Below are the code and all the weights of a small trained network. Each question names an input and a class and asks about switching units off, where a switched-off unit gives its printed mean instead of its output.

import numpy as np


def w(rows, s, z=0):
    codes = np.array(rows[::2]) - 128.0
    scale = np.full(codes.shape[1], s)
    scale[-1] = z or s
    return codes * scale


def norm(h):
    return h / np.sqrt((h * h).mean(-1, keepdims=True) + 1e-5)


def f(y):
    return y / 2 * (1 + np.tanh(0.7978845608 * (y + 0.044715 * y**3)))


def log_softmax(a):
    a = a - a.max(-1, keepdims=True)
    return a - np.log(np.exp(a).sum(-1, keepdims=True))


def net(x, mask):
    res = np.array(x, float).reshape(1, 8) / 4 @ E
    u = 0
    for l in range(4):
        y = f(norm(res) @ A[l][:, :-1].T + A[l][:, -1])
        res = res + np.where(mask[u : u + 4], y, B[l][:, -1]) @ B[l][:, :-1]
        u += 4
    return log_softmax(norm(res)[-1] @ U[:, :-1].T + U[:, -1])


A, B = {}, {}
E = w([
[117,104,162,144,215,104,18,113],'x0',
[149,62,67,170,150,24,147,146],'x1',
[200,220,58,96,90,110,67,58],'x2',
[60,62,82,122,94,132,120,75],'x3',
[102,188,128,103,170,136,119,146],'x4',
[102,154,124,77,130,132,104,168],'x5',
[207,93,194,3,156,111,164,94],'x6',
[127,118,130,116,103,124,117,154],'x7',
],0.0061)
A[0] = w([
[85,162,57,94,217,184,173,94,242],'0.n1',
[18,66,72,69,97,92,136,19,171],'0.n2',
[155,91,170,43,105,76,152,84,3],'0.n3',
[93,185,102,100,84,104,254,125,59],'0.n4',
],0.0065,0.0014)
B[0] = w([
[157,43,113,163,119,131,153,138,189],'0.n1',
[227,221,209,98,122,111,99,239,255],'0.n2',
[1,135,67,87,195,105,152,148,184],'0.n3',
[105,76,119,156,30,124,149,70,211],'0.n4',
],0.0094,0.0036)
A[1] = w([
[142,198,53,121,129,145,109,96,2],'1.n1',
[176,94,82,144,133,117,154,169,183],'1.n2',
[117,57,218,142,107,98,171,253,41],'1.n3',
[193,165,124,151,164,35,207,203,69],'1.n4',
],0.0071,0.0035)
B[1] = w([
[169,58,89,165,128,129,89,120,142],'1.n1',
[129,252,121,133,157,97,106,198,198],'1.n2',
[140,132,99,133,179,169,132,102,255],'1.n3',
[171,164,134,131,133,137,119,121,228],'1.n4',
],0.018,0.0036)
A[2] = w([
[177,172,144,110,140,138,93,125,204],'2.n1',
[117,109,199,135,187,91,8,114,113],'2.n2',
[164,139,111,107,94,71,84,73,5],'2.n3',
[140,105,169,111,91,233,104,78,149],'2.n4',
],0.011,0.0021)
B[2] = w([
[237,103,240,169,80,150,81,145,254],'2.n1',
[93,172,51,94,30,106,255,136,241],'2.n2',
[109,27,59,123,218,250,189,102,178],'2.n3',
[220,234,111,218,189,75,155,239,207],'2.n4',
],0.0085,0.0065)
A[3] = w([
[184,114,118,94,30,117,24,121,87],'3.n1',
[97,184,182,235,91,146,6,173,254],'3.n2',
[171,136,190,15,172,145,139,80,183],'3.n3',
[58,32,176,194,255,181,144,172,68],'3.n4',
],0.0072,0.0026)
B[3] = w([
[102,154,111,116,149,208,146,104,162],'3.n1',
[81,87,187,104,141,91,95,106,254],'3.n2',
[9,128,129,174,114,148,68,133,195],'3.n3',
[120,80,82,122,174,162,122,144,156],'3.n4',
],0.015,0.006)
U = w([
[166,81,52,118,166,255,67,94,198],'0',
[161,220,157,123,118,68,84,163,127],'1',
[102,194,76,80,23,96,202,104,11],'2',
[124,173,135,122,112,136,51,143,237],'3',
[144,171,230,66,98,166,39,125,23],'4',
[20,96,109,110,92,70,18,73,47],'5',
[137,164,149,109,120,119,104,60,254],'6',
],0.0077,0.0015)

Each question gives the input, the list of numbers given to net, and the class t.
The units are the neurons (one row each of A and B). Each row of codes is followed by its name. A weight is (code - 128) times the scale printed after its matrix; where a second scale follows, it is the last column's (A, B and U).
mask holds one flag per neuron, layer by layer. A switched-off neuron (its flag False) gives its mean, the last column of its row in B, instead of its output. The means were averaged over made-up inputs and are rounded, as every weight is.
A unit's drop is (log p(t) with every unit on - log p(t) with that unit switched off) / (log p(t) with every unit on - log p(t) with every unit switched off).
The circuit of an input: a set's keep is (log p(t) with only the set's units on - log p(t) with every unit switched off) / (log p(t) with every unit on - log p(t) with every unit switched off). Starting from the 12 units with the biggest drops (on a tie, the unit counted first), units are removed one at a time, each time the one whose removal leaves the highest keep (on an exact tie, the one counted first), for as long as the keep stays at least 0.8.
circuit, biggest first: the units of the circuit, biggest drop first
most important unit: the unit with the biggest drop
top k neurons: the k neurons with the biggest drops, biggest first
k most important neurons of layer l: the k neurons of layer l with the biggest drops, biggest first
input [8,-3,4,-7,-8,2,7,-8], class 2: top 2 neurons => 2.n2, 0.n2
input [1,-7,8,-3,-4,-8,8,7], class 0: most important unit => 2.n3
input [4,-3,-3,3,-6,0,3,-1], class 2: top 2 neurons => 2.n2, 0.n1
input [6,-7,-6,7,5,0,-2,5], class 1: top 4 neurons => 2.n4, 2.n2, 0.n3, 2.n3
input [-1,-4,-2,-1,-6,1,7,0], class 5: circuit, biggest first => 0.n3, 3.n3
input [2,-4,0,8,-3,-4,-7,-6], class 4: circuit, biggest first => 0.n2, 3.n2
input [0,-8,2,4,-4,8,-4,0], class 1: top 3 neurons => 2.n4, 1.n2, 3.n3
input [0,3,-2,8,5,1,-1,3], class 4: circuit, biggest first => 0.n2, 2.n4
input [-4,2,2,1,3,-3,-7,-3], class 5: circuit, biggest first => 2.n2, 3.n2, 2.n4
input [-2,-1,8,8,0,1,-8,2], class 0: top 2 neurons => 1.n1, 3.n1
input [0,-5,4,-5,-6,6,-7,6], class 5: circuit, biggest first => 3.n2, 0.n2
input [3,-7,-8,2,0,8,4,8], class 0: circuit, biggest first => 3.n4, 1.n3
input [4,-7,-7,7,4,7,-1,-1], class 0: top 2 neurons => 1.n3, 0.n1
input [8,-1,7,7,-6,-7,2,6], class 2: top 3 neurons => 2.n2, 1.n4, 1.n3
input [0,3,2,6,1,1,8,0], class 5: top 3 neurons => 3.n3, 0.n3, 2.n4
input [-4,-7,5,5,-3,0,-7,-3], class 1: circuit, biggest first => 2.n4, 1.n2
input [-3,7,5,7,-6,3,1,1], class 1: circuit, biggest first => 0.n2
input [-4,4,-6,-3,-6,6,7,-3], class 5: top 2 neurons => 3.n3, 2.n4
input [-7,6,8,0,-6,-1,-3,7], class 0: top 4 neurons => 2.n3, 2.n2, 2.n4, 3.n1
input [0,8,-6,7,-2,1,4,-7], class 1: circuit, biggest first => 0.n2
input [5,1,3,-5,-2,-1,-8,4], class 5: top 3 neurons => 0.n2, 3.n2, 2.n4
input [-2,-5,-6,4,-1,6,2,-5], class 0: top 3 neurons => 1.n3, 3.n4, 2.n2
input [5,5,-7,-4,-3,-4,8,-5], class 5: 2 most important neurons of layer 3 => 3.n3, 3.n1
input [2,5,-5,-3,-7,4,-8,-2], class 5: top 3 neurons => 0.n2, 3.n2, 2.n3
input [8,-5,-1,6,-5,2,2,-5], class 2: top 2 neurons => 2.n2, 1.n4
input [8,2,-6,-3,-7,-5,-2,-8], class 2: top 2 neurons => 2.n2, 0.n2
input [-1,3,-5,-4,-6,5,2,-1], class 0: circuit, biggest first => 1.n3
input [-2,-3,8,5,-6,-7,7,-4], class 0: 2 most important neurons of layer 1 => 1.n1, 1.n2
input [3,-6,4,2,6,6,3,-5], class 1: 3 most important neurons of layer 2 => 2.n4, 2.n2, 2.n1
